Here is a tiny trained network, its code and every weight. The questions are about switching its units off for an input and a class, where a switched-off unit gives its printed mean instead of its output.

import numpy as np


def w(rows, s, z=0):
    codes = np.array(rows[::2]) - 128.0
    scale = np.full(codes.shape[1], s)
    scale[-1] = z or s
    return codes * scale


def norm(h):
    return h / np.sqrt((h * h).mean(-1, keepdims=True) + 1e-5)


def f(y):
    return y / 2 * (1 + np.tanh(0.7978845608 * (y + 0.044715 * y**3)))


def log_softmax(a):
    a = a - a.max(-1, keepdims=True)
    return a - np.log(np.exp(a).sum(-1, keepdims=True))


def net(x, mask):
    res = np.array(x, float).reshape(1, 6) / 4 @ E
    u = 0
    for l in range(3):
        y = f(norm(res) @ A[l][:, :-1].T + A[l][:, -1])
        res = res + np.where(mask[u : u + 13], y, B[l][:, -1]) @ B[l][:, :-1]
        u += 13
    return log_softmax(norm(res)[-1] @ U[:, :-1].T + U[:, -1])


A, B = {}, {}
E = w([
[143,67,80,108,252,190,236,189,169],'x0',
[112,157,201,192,198,167,149,19,176],'x1',
[134,128,127,129,128,132,128,126,120],'x2',
[203,60,132,221,174,36,104,134,98],'x3',
[52,164,13,254,138,184,114,146,82],'x4',
[131,20,156,174,45,196,124,131,164],'x5',
],0.0016)
A[0] = w([
[162,105,203,70,121,87,106,149,195,43],'L0N0',
[129,150,119,120,121,115,137,132,142,89],'L0N1',
[131,113,110,130,136,135,180,142,159,2],'L0N2',
[89,182,57,230,132,157,118,163,98,16],'L0N3',
[167,67,120,143,105,190,96,111,142,66],'L0N4',
[125,72,80,74,74,94,85,214,78,39],'L0N5',
[77,130,194,171,217,163,142,1,169,87],'L0N6',
[30,193,142,73,78,185,173,167,174,29],'L0N7',
[94,120,133,129,120,109,144,130,141,96],'L0N8',
[49,186,152,60,94,206,146,139,154,9],'L0N9',
[138,133,125,130,87,124,138,100,97,90],'L0N10',
[149,166,97,159,111,148,150,146,123,93],'L0N11',
[153,89,72,108,204,184,228,174,161,45],'L0N12',
],0.0029,0.0013)
B[0] = w([
[85,103,102,128,122,114,183,73,108,172],'L0N0',
[116,124,141,115,122,141,127,135,118,114],'L0N1',
[120,134,129,101,128,116,80,149,126,89],'L0N2',
[96,85,108,115,108,88,154,70,156,166],'L0N3',
[98,173,165,127,159,110,167,147,75,114],'L0N4',
[160,187,147,173,119,139,161,115,193,171],'L0N5',
[204,214,97,166,61,122,166,199,192,250],'L0N6',
[194,103,98,120,156,161,93,83,78,186],'L0N7',
[146,134,119,118,130,135,118,128,123,113],'L0N8',
[201,107,106,120,142,159,112,97,78,172],'L0N9',
[115,131,142,129,156,126,105,138,149,115],'L0N10',
[94,108,126,111,125,112,125,108,134,117],'L0N11',
[73,134,182,114,160,120,1,145,167,222],'L0N12',
],0.0034,0.0013)
A[1] = w([
[70,178,140,60,109,186,140,115,100,33],'L1N0',
[119,87,82,72,92,105,102,202,76,13],'L1N1',
[107,89,115,102,202,162,190,183,151,28],'L1N2',
[132,96,66,66,76,95,110,222,75,44],'L1N3',
[130,2,163,168,49,211,107,108,189,36],'L1N4',
[140,102,69,73,80,104,99,245,86,62],'L1N5',
[154,85,109,124,195,170,233,155,124,6],'L1N6',
[143,161,94,91,134,101,116,158,86,47],'L1N7',
[200,117,225,70,105,89,150,145,166,56],'L1N8',
[147,141,110,120,144,119,124,104,128,98],'L1N9',
[131,245,74,66,234,45,111,79,113,65],'L1N10',
[52,111,76,195,121,167,93,145,120,85],'L1N11',
[125,172,161,136,21,84,91,62,60,98],'L1N12',
],0.0031,0.0014)
B[1] = w([
[158,83,118,137,132,142,119,126,119,134],'L1N0',
[140,162,170,171,151,136,156,92,162,116],'L1N1',
[106,141,164,126,127,111,55,133,147,146],'L1N2',
[151,175,163,191,163,151,164,92,180,147],'L1N3',
[91,200,184,117,117,108,178,215,41,180],'L1N4',
[156,193,163,182,150,155,160,72,178,158],'L1N5',
[118,147,150,122,110,108,74,135,129,120],'L1N6',
[127,106,178,158,121,159,147,121,147,113],'L1N7',
[57,148,40,136,136,111,149,93,111,229],'L1N8',
[130,94,128,136,92,141,132,145,144,123],'L1N9',
[94,74,217,164,30,177,178,218,72,252],'L1N10',
[93,142,118,80,154,65,166,90,114,164],'L1N11',
[93,106,144,103,252,155,70,204,200,254],'L1N12',
],0.0037,0.0013)
A[2] = w([
[171,77,121,172,148,74,119,114,100,84],'L2N0',
[160,83,169,48,90,80,156,91,156,58],'L2N1',
[115,170,94,61,130,208,116,96,106,114],'L2N2',
[102,122,82,156,103,132,114,114,117,144],'L2N3',
[131,76,106,106,216,164,143,165,149,86],'L2N4',
[175,183,159,185,89,145,163,92,215,52],'L2N5',
[139,169,141,141,111,169,145,108,161,120],'L2N6',
[100,122,157,92,172,127,33,147,177,62],'L2N7',
[181,88,115,191,175,50,122,142,90,97],'L2N8',
[171,92,180,42,108,90,164,119,157,97],'L2N9',
[67,108,24,171,91,117,156,87,114,70],'L2N10',
[120,107,187,143,100,157,177,188,49,12],'L2N11',
[108,169,148,138,53,90,3,76,137,64],'L2N12',
],0.0038,0.0011)
B[2] = w([
[147,126,101,25,79,241,112,71,101,131],'L2N0',
[35,140,9,209,220,112,163,78,93,178],'L2N1',
[204,33,159,127,72,57,90,57,116,250],'L2N2',
[130,110,127,85,176,86,174,101,140,136],'L2N3',
[114,139,181,111,100,41,23,155,186,166],'L2N4',
[242,217,38,159,150,112,180,193,172,197],'L2N5',
[199,102,116,150,120,52,123,140,124,177],'L2N6',
[86,75,68,139,176,140,52,168,197,205],'L2N7',
[191,111,138,14,26,233,92,39,125,200],'L2N8',
[39,157,33,235,187,124,146,94,87,225],'L2N9',
[94,130,96,95,231,61,181,60,121,167],'L2N10',
[70,139,192,111,63,72,138,160,62,170],'L2N11',
[116,58,150,77,235,153,119,254,230,161],'L2N12',
],0.0027,0.0014)
U = w([
[75,96,158,108,205,128,12,218,225,254],'0',
[35,128,49,139,190,82,188,39,87,211],'1',
[254,221,109,189,116,128,186,160,194,80],'2',
[74,138,225,136,50,125,173,211,33,54],'3',
[225,66,129,52,59,179,72,38,92,16],'4',
],0.0064,0.00048)

Each question gives the input, the list of numbers given to net, and the class t.
The units are the neurons (one row each of A and B). Each row of codes is followed by its name. A weight is (code - 128) times the scale printed after its matrix; where a second scale follows, it is the last column's (A, B and U).
mask holds one flag per neuron, layer by layer. A switched-off neuron (its flag False) gives its mean, the last column of its row in B, instead of its output. The means were averaged over made-up inputs and are rounded, as every weight is.
A unit's drop is (log p(t) with every unit on - log p(t) with that unit switched off) / (log p(t) with every unit on - log p(t) with every unit switched off).
The circuit of an input: a set's keep is (log p(t) with only the set's units on - log p(t) with every unit switched off) / (log p(t) with every unit on - log p(t) with every unit switched off). Starting from the 12 units with the biggest drops (on a tie, the unit counted first), units are removed one at a time, each time the one whose removal leaves the highest keep (on an exact tie, the one counted first), for as long as the keep stays at least 0.8.
circuit, biggest first: the units of the circuit, biggest drop first
k most important neurons: the k neurons with the biggest drops, biggest first
top k neurons in layer l: the k neurons of layer l with the biggest drops, biggest first
input [-3,3,-2,-1,4,5], class 3: circuit, biggest first : (L1N4)
input [-1,5,-8,8,4,1], class 4: circuit, biggest first : (L2N8; L2N0)
input [-1,6,-5,-6,3,6], class 2: 2 most important neurons : (L0N6; L1N10)
input [-5,6,5,1,-6,-8], class 3: 4 most important neurons : (L1N10; L0N3; L0N5; L0N12)
input [-6,4,-6,6,-6,7], class 3: 3 most important neurons : (L1N4; L0N12; L1N2)
input [8,-2,0,5,7,6], class 0: circuit, biggest first : (L0N12; L2N4)
input [-5,2,5,3,-5,4], class 0: top 2 neurons in layer 1 : (L1N12; L1N10)
input [0,4,8,8,-8,7], class 1: circuit, biggest first : (L2N1; L2N9; L1N8)
input [-8,-8,6,-6,2,-4], class 0: circuit, biggest first : (L1N12; L2N12)
input [-7,-8,-1,-2,-2,4], class 2: circuit, biggest first : (L1N5; L1N3; L2N5)
input [5,7,4,-8,-1,-1], class 4: circuit, biggest first : (L2N2; L0N7; L0N9)
input [-5,-3,6,5,1,-6], class 3: top 2 neurons in layer 2 : (L2N11; L2N2)
input [-3,4,-3,-5,-5,3], class 1: circuit, biggest first : (L2N1; L2N9)
input [-2,-5,-1,4,6,4], class 1: circuit, biggest first : (L2N10; L1N11)
input [0,6,7,-6,-5,-2], class 2: circuit, biggest first : (L0N6)
input [6,1,-1,7,2,4], class 4: 2 most important neurons : (L2N8; L1N12)
input [1,8,-3,8,-8,6], class 1: 2 most important neurons : (L2N1; L2N9)
input [-5,8,3,5,-2,2], class 2: top 2 neurons in layer 0 : (L0N6; L0N12)
input [0,3,5,-6,5,8], class 3: 2 most important neurons : (L1N4; L1N8)
input [-6,-5,-3,3,-5,8], class 3: 3 most important neurons : (L1N4; L0N12; L0N6)
input [-7,-6,5,-2,2,3], class 0: 2 most important neurons : (L1N12; L0N6)
input [7,2,1,-4,-6,-8], class 3: 2 most important neurons : (L1N10; L1N12)
input [4,-3,4,1,2,-4], class 0: top neuron in layer 0 : (L0N12)
input [1,1,-6,7,4,1], class 4: 2 most important neurons : (L2N8; L1N8)
